Each row has a class, written after it.
164, 173, 131, -44, 265, -16, -94, -271, -278, 324, -153, 48, 228, 278, -384, -332, -205, -90, -200, -63, -80, 23, -354, 114, -109, 27, -60, -183, 175, 56, 260, -51
Zomaf
33, -82, 168, -100, 317, 191, -180, 211, 448, -14, -351, 408, 157, 324, 228, -111, 411, -128, -35, 167, -94, -225, -6, -327, 85, 323, -129, -94, -153, -65, 348, -328
pafid
-201, 73, -227, 46, -359, -63, 1, -2, -12, 6, 119, -48, -173, 352, -106, -34, -48, -444, 21, 133, -131, 161, 52, -30, 280, -156, 54, -84, 333, -152, -136, 148
ves
-182, -79, -42, -286, -79, -299, -335, 171, 89, -294, 142, 325, -345, 659, 177, 377, 453, -859, 541, 4, -58, 199, 112, -749, 360, -142, 296, -451, -28, -19, 110, 11
bera
-298, 212, -90, 81, -298, -58, -167, 57, -237, -181, 117, -35, -257, 201, 9, -40, -175, -261, 62, 113, -19, 39, 179, -205, 191, -283, 57, -108, 223, -140, -167, 29
Devog
-226, 71, -179, 31, -377, -112, -25, 65, -71, -26, 10, 19, -220, 407, -36, 40, -41, -456, 28, 91, -241, 43, 193, -11, 307, -184, 169, -7, 266, -200, -228, 154
sofav
225, 158, -224, -3, -216, -58, -117, 10, -362, -541, -257, 307, -53, 590, -528, -327, -361, -805, -518, -189, 182, -40, -688, -214, 397, 272, 28, 152, 258, -424, 34, 256
Devog
69, 254, 263, -201, 670, 384, -241, 263, -55, -554, -239, 231, 63, 432, -30, -409, 206, 266, -314, 490, 47, -285, 138, -744, -88, 63, -287, -45, 117, -276, 402, -170
sofav
-281, 125, -25, 65, -339, -171, -241, 6, -95, -99, 4, 47, -218, 475, -31, -27, -24, -338, 62, 83, -122, 110, 131, -175, 242, -229, 106, -210, 228, -238, -140, 92
Zomaf
-135, 40, 149, -99, 362, 283, -197, -35, 508, 161, -30, 356, 427, -52, 106, -253, 330, 645, 114, 407, 69, -235, 154, -384, -266, 43, -22, -56, -326, 53, 753, -236
rofop
-299, 192, -92, 50, -440, -219, -99, 78, -175, -42, 16, 12, -275, 321, 35, -16, -219, -453, 67, 22, -132, 81, 165, -99, 379, -278, 79, -108, 263, -156, -215, 81
Devog
252, 138, 41, -40, 236, -93, -37, -322, -168, 224, -123, 68, 166, 174, -387, -217, -203, -82, -288, -120, -72, 62, -384, 257, -195, 27, 91, -100, 207, -42, 175, 66
Zomaf
40, -21, 217, -152, 485, 97, -202, 288, 263, 203, -171, 388, 247, 516, 0, -83, 266, 513, 15, 284, 170, -319, 142, -710, 97, 175, -15, -105, -214, -67, 655, -117
Ren
-286, 25, -144, 133, -477, -107, -14, 140, -75, -9, 0, 2, -213, 359, 0, 33, -48, -295, 42, 42, -111, 81, 134, -31, 213, -169, 63, -41, 207, -176, -226, 118
mato
-328, 32, -164, 77, -296, -28, 87, 40, -150, -17, 5, -89, -213, 278, -78, -15, -63, -334, 85, 73, -196, 142, 113, -31, 148, -251, 62, -82, 287, -111, -145, 51
Ren
66, -188, -217, -66, 161, -67, 272, -43, 118, -13, 207, -150, 16, -151, -59, 217, 54, -214, -95, 91, -153, 134, -110, 319, 99, 154, -46, 30, 217, 83, -63, 122
rofop
112, -173, -311, -120, 196, -121, 247, -130, 162, -25, 177, -79, 78, -68, -151, 153, 124, -270, -104, 42, -174, 198, -153, 354, 108, 252, 48, 31, 237, 96, -14, 107
foga
-295, 54, -179, 123, -549, -125, 75, 49, -66, 137, -12, 1, -146, 256, -11, -40, -69, -324, 85, -18, -143, 91, 97, 136, 208, -177, 36, 2, 223, -119, -196, 58
mato
-119, -240, -279, 391, -251, 215, 209, -154, 894, 455, -235, 774, 234, 310, 180, 288, 353, 469, 70, -43, -86, -64, -272, 134, -728, 127, 339, 262, -100, -270, 176, 136
ves
170, -162, -219, -92, 294, -151, 310, -145, 137, 10, 218, -168, 60, -157, -157, 230, 47, -96, -84, 35, -141, 197, -85, 367, 62, 237, -18, 18, 237, 86, -96, 144
Zomaf
84, -176, -232, -87, 160, -125, 388, -123, 181, -4, 135, -104, 22, -108, -82, 205, 81, -150, -45, 97, -93, 155, -91, 339, 109, 239, 54, 63, 219, 71, -98, 180
ves
-322, 184, 113, 190, -199, 206, -219, -147, -125, -273, -347, 190, -102, 94, -79, -487, -102, -122, -323, -63, -249, -60, -159, -240, 117, -177, -232, -5, -180, -36, 135, -102
vele
-295, 141, -123, 73, -322, -179, -32, 39, -106, 131, 10, 46, -274, 267, 39, 55, -163, -193, 8, -112, -3, 77, 124, 91, 134, -242, 139, -49, 210, -180, -177, 154
bera
254, 43, -96, -261, -699, -387, 228, 237, -114, 10, -492, 158, -123, 314, 67, 322, -105, -899, -69, -555, -561, 236, 103, 131, 39, -39, 488, 277, 99, -115, -239, 156
vele
206, 70, 55, 17, 171, -28, -43, -264, -251, 220, -150, 89, 197, 92, -330, -209, -151, -250, -122, -99, -10, 30, -396, 227, -175, 63, 26, -102, 101, 9, 172, -19
pafid
-48, -33, 293, -181, 428, 333, -127, 400, 342, 130, -495, 359, 223, 561, 164, -193, 291, 197, -101, 187, 22, -345, -36, -491, -32, 349, -176, -21, -206, -70, 381, -274
bera
-287, 3, 254, 151, 351, 135, -427, 85, 6, -387, 170, -114, -460, -242, 425, -31, 121, -241, 46, 262, -215, -106, 413, -658, 509, -545, -550, -347, -266, 122, 90, -251
sofav
82, -208, -240, -92, 278, -121, 352, -118, 150, 47, 132, -163, 64, -144, -130, 213, 88, -174, -100, 55, -187, 158, -104, 344, 68, 239, 14, 45, 285, 106, -32, 185
Ren
71, -6, 71, -79, 375, 165, -53, 11, 274, 413, -47, 373, 343, 279, -65, -93, 219, 471, -84, 270, -123, -221, 80, -359, -123, 213, -34, 115, -72, 43, 489, -151
sofav
-70, 89, 106, -184, 340, 339, -13, 115, 468, 268, -96, 310, 549, 115, -79, -158, 249, 805, 230, 361, 50, -212, 112, -317, -274, 287, -73, 2, -150, 32, 716, -217
foga
103, -213, -264, -27, 230, -119, 251, -158, 75, -37, 257, -96, -9, -109, -175, 190, 62, -240, -152, 56, -140, 197, -113, 247, 109, 197, -40, -4, 276, 121, -146, 142
Devog
-258, 101, 89, 132, 597, 623, 16, -96, -313, -860, -228, 261, -342, 46, 103, -812, 169, -226, -214, 485, -35, -149, -50, -239, -313, -419, -540, 139, 217, -312, 66, -126
sofav
203, 59, 15, 5, 265, 60, 5, -240, -282, 332, -33, -5, 199, 106, -396, -253, -219, -132, -177, -43, 65, -5, -435, 220, -210, 54, -25, -66, 269, 86, 252, -10
fazer
518, -190, -320, -172, -213, -108, 225, 39, 299, 359, -46, -90, 554, -116, -140, 558, 62, -336, -90, -128, -463, 336, -111, 48, -622, 369, 542, 381, 19, 107, 67, -58
vele
140, 145, 60, -66, 228, 121, -26, -207, -269, 325, -99, 30, 275, 181, -368, -278, -153, -125, -232, 35, -71, 2, -395, 181, -337, 29, 4, -125, 335, 5, 320, -85
rofop
-196, -4, -226, 161, -416, -33, -76, 28, -36, 99, 133, 46, -163, 284, -20, -121, -97, -409, 57, 42, -48, 121, 54, -1, 223, -193, -8, 14, 223, -125, -216, 24
Devog
267, 18, -115, -187, -103, 24, 218, 238, -160, -240, -439, 30, 87, 118, -123, 123, -279, -559, -385, -134, -312, -9, -63, 153, 11, 507, 250, 434, 114, -110, -110, 101
pafid
247, 73, 35, 30, 120, 10, -40, -330, -174, 466, -30, 125, 199, 117, -330, -219, -213, -38, -126, -142, -86, 52, -333, 270, -205, 40, -1, -3, 205, 70, 172, 8
sofav
-309, -244, 212, 101, 7, -40, 503, -71, 242, -172, -624, 378, -100, 138, 225, -504, 171, -18, -22, -13, 76, 28, -283, 223, 26, -75, -63, 104, -24, -253, -124, -30
ves
-143, 110, -127, 88, -369, -18, -83, 41, -192, 4, 107, -21, -226, 311, -47, -32, -101, -226, 102, 38, -84, 45, 164, -10, 180, -245, 60, 11, 183, -143, -250, 70
sofav
-185, -43, -204, 3, -489, -85, 36, 51, 3, 33, 14, 120, -217, 410, -4, 121, 23, -536, 207, 18, -266, 124, 169, 113, 236, -32, 170, 58, 318, -159, -271, 136
sofav
-36, 17, 291, -56, 519, 333, 598, 318, -183, 37, -589, 228, 36, 24, 282, -387, -161, 188, -185, -284, 34, 28, -226, 142, -708, 27, 93, 246, 332, -15, 22, -29
rofop
64, 137, 249, -385, 474, 152, 94, 373, 347, 268, -370, 300, 374, 362, 132, -127, 183, 595, -116, 338, -117, -377, 256, -341, -141, 376, 101, 232, -14, 22, 502, -92
fazer
-352, 64, -136, 188, -384, -105, -128, 132, -154, -142, -4, 139, -344, 403, 60, -76, -123, -381, -68, 37, -4, 31, 165, -194, 279, -273, 115, -27, 250, -276, -246, 142
Devog
-190, 67, -180, 83, -397, -118, -83, 11, 22, 77, 155, -36, -133, 211, -116, 111, -83, -170, 106, 68, -138, 124, 160, 43, 216, -111, 168, -80, 124, -113, -173, 108
pafid
169, 143, 43, -46, 219, -34, -117, -220, -187, 292, -134, 173, 167, 306, -364, -279, -214, -198, -307, 3, -116, -53, -359, 15, -40, 25, 20, -89, 171, 13, 248, 16
Devog
661, -200, -435, -30, -25, -361, -205, 16, -46, -36, 345, 168, 95, 553, -368, -4, 35, -680, 74, 44, 136, 380, -181, -485, 366, -282, 64, -24, -340, -51, 268, 121
vele
109, -141, -222, -94, 248, -112, 174, -30, 35, -115, 190, -163, 23, -64, -117, 149, 57, -222, -122, 26, -57, 162, -160, 221, 147, 218, -6, 1, 234, 58, -76, 131
foga
-295, -502, -162, 208, 202, -92, -41, -342, 854, 785, 651, 91, -39, -332, 164, 603, 403, 315, 368, 8, -375, 245, -206, 21, -249, -29, 427, -163, -110, 435, -18, 208
vele
177, -210, -224, -34, 248, -91, 229, -168, 91, 72, 261, -203, 70, -104, -185, 219, 67, -186, -103, 30, -191, 242, -153, 312, 28, 247, -70, 6, 248, 134, -146, 103
Zomaf
-163, -557, -408, 293, -111, -361, 29, -49, 211, 578, 552, -12, -143, 83, -34, 649, 373, -110, -149, -46, -201, 146, 244, -231, 413, -6, 285, -129, -188, 317, -61, -12
mato
374, 208, 187, -360, 295, 251, -120, 369, 202, 54, -304, 190, 466, 441, -62, 59, 196, 188, 107, 317, -92, -370, 148, -477, -90, 264, -140, 31, -127, -125, 504, -186
sofav
-10, 93, -180, -102, 62, 303, 138, 8, 11, -246, -68, 45, -73, -64, -116, -126, -2, -434, -331, 52, -376, -80, -63, 50, 13, 179, -91, 284, 364, -106, 18, 19
sofav
-114, 321, 532, -147, 192, -41, 197, 344, -703, -388, -727, 210, -189, 233, 247, -417, -138, 140, -384, -252, 74, -211, 7, -427, -331, -173, 128, 216, 97, -205, -55, -90
mato
103, 89, 46, 106, 161, -26, -37, -319, -178, 447, -18, 166, 202, 23, -287, -358, -264, 100, -157, -121, 156, -21, -379, 233, -189, -30, -14, -23, 161, 32, 204, 43
Devog
-163, -227, -116, -144, 270, -58, -352, -326, 421, -538, 557, 81, -214, 143, -267, 290, 631, -146, 370, 614, -447, 260, 421, -820, 353, -494, 13, -650, -376, 156, 375, -6
sofav
106, 100, 15, 10, 278, 12, -14, -387, -114, 391, -68, 101, 217, 123, -430, -310, -173, 184, -209, -11, 9, -22, -410, 259, -215, 39, 56, -91, 171, 35, 340, 26
Ren
-219, 97, -163, -6, -398, -135, -82, 99, -131, -107, -39, 41, -209, 435, -27, -46, -117, -612, -18, 70, -231, 128, 165, -141, 291, -187, 159, -50, 256, -142, -201, 84
Devog
-375, 63, -151, 61, -359, -58, -21, 107, 35, 21, -31, 35, -283, 354, 70, 131, -12, -242, 22, 24, -138, 76, 158, 31, 77, -169, 128, -45, 228, -210, -261, 105
bera
264, 101, 102, -26, 314, -39, -75, -232, -146, 309, -99, 94, 215, 195, -337, -217, -145, 50, -264, -100, 51, -12, -381, 177, -254, 79, 58, -79, 226, -77, 211, 52
Zomaf
-235, 155, -135, 20, -456, -72, 8, 188, -108, -68, -103, 48, -207, 433, 14, -25, -110, -426, 101, -6, -143, 36, 88, -25, 218, -156, 100, -31, 210, -161, -168, 130
mato
-114, -38, -142, 161, -264, 68, -3, -218, -188, -196, -59, 132, -73, -216, -251, -390, -212, -382, -459, -239, 148, 103, -459, 67, 74, 154, -250, 360, 247, -277, 3, 51
bera
-212, -45, -141, 148, -361, -92, -49, -33, 47, 192, 35, 65, -85, 321, -38, -12, 3, -234, 21, -31, -133, 94, 24, 89, 122, -83, 93, 17, 198, -158, -190, 145
Zomaf
132, -99, -218, -119, 144, -116, 308, -135, 60, -23, 168, -151, 55, -75, -133, 176, 74, -260, -39, 111, -100, 164, -118, 248, 129, 213, -53, 14, 266, 85, -55, 121
ves
140, 75, 306, -427, 373, 21, 215, 396, 230, -64, -441, 33, 349, 308, -28, -174, 167, 234, -14, 333, -148, -142, 188, -349, 94, 185, -156, -74, -68, -41, 383, -145
mato
187, 119, 93, -118, 305, -19, 40, -188, -237, 135, -193, 35, 88, 119, -310, -182, -186, -139, -202, -171, 70, 84, -344, 252, -266, 23, -17, -157, 240, -39, 164, 31
bera
-202, 192, -115, 44, -444, -83, 27, 38, -148, 12, -83, 37, -163, 369, -17, -89, -155, -353, 65, 53, -71, 73, 79, 18, 193, -190, 47, -14, 288, -209, -125, 89
ves
282, 179, 35, -31, 289, 12, 46, -278, -291, 360, -79, 75, 256, 30, -405, -367, -275, 0, -187, -102, 64, 37, -410, 286, -249, 62, 32, -16, 150, 58, 260, -74
pafid
179, -124, -250, -94, 188, -66, 313, -47, 52, -52, 145, -163, 74, -72, -136, 107, 65, -271, -107, 53, -138, 174, -153, 309, 31, 238, -96, 54, 269, 113, -95, 112
mato
-136, -522, -168, 350, -122, 231, 83, 78, 603, 646, 86, 178, 180, 87, 206, 151, 411, 122, 145, 217, -432, 81, 210, -179, -144, -160, -143, 184, -457, 179, -17, -171
pafid
156, -177, -204, -22, 117, -298, 63, -122, -137, -243, -85, 73, -144, 75, -340, -47, -156, -899, -570, -95, -273, 211, -274, 37, 568, 165, -106, 26, 300, -121, 119, 224
vele
171, 149, 125, -44, 353, -3, 21, -287, -175, 393, -109, 37, 229, 125, -384, -196, -194, 85, -198, -108, -97, 10, -375, 188, -226, 35, 12, -169, 187, 83, 267, -9
Zomaf
211, 177, 69, -70, 303, 19, -2, -218, -295, 241, -155, 117, 183, 214, -416, -199, -198, -95, -124, -55, -18, -49, -399, 197, -167, 101, 69, -148, 133, 40, 245, -16
pafid
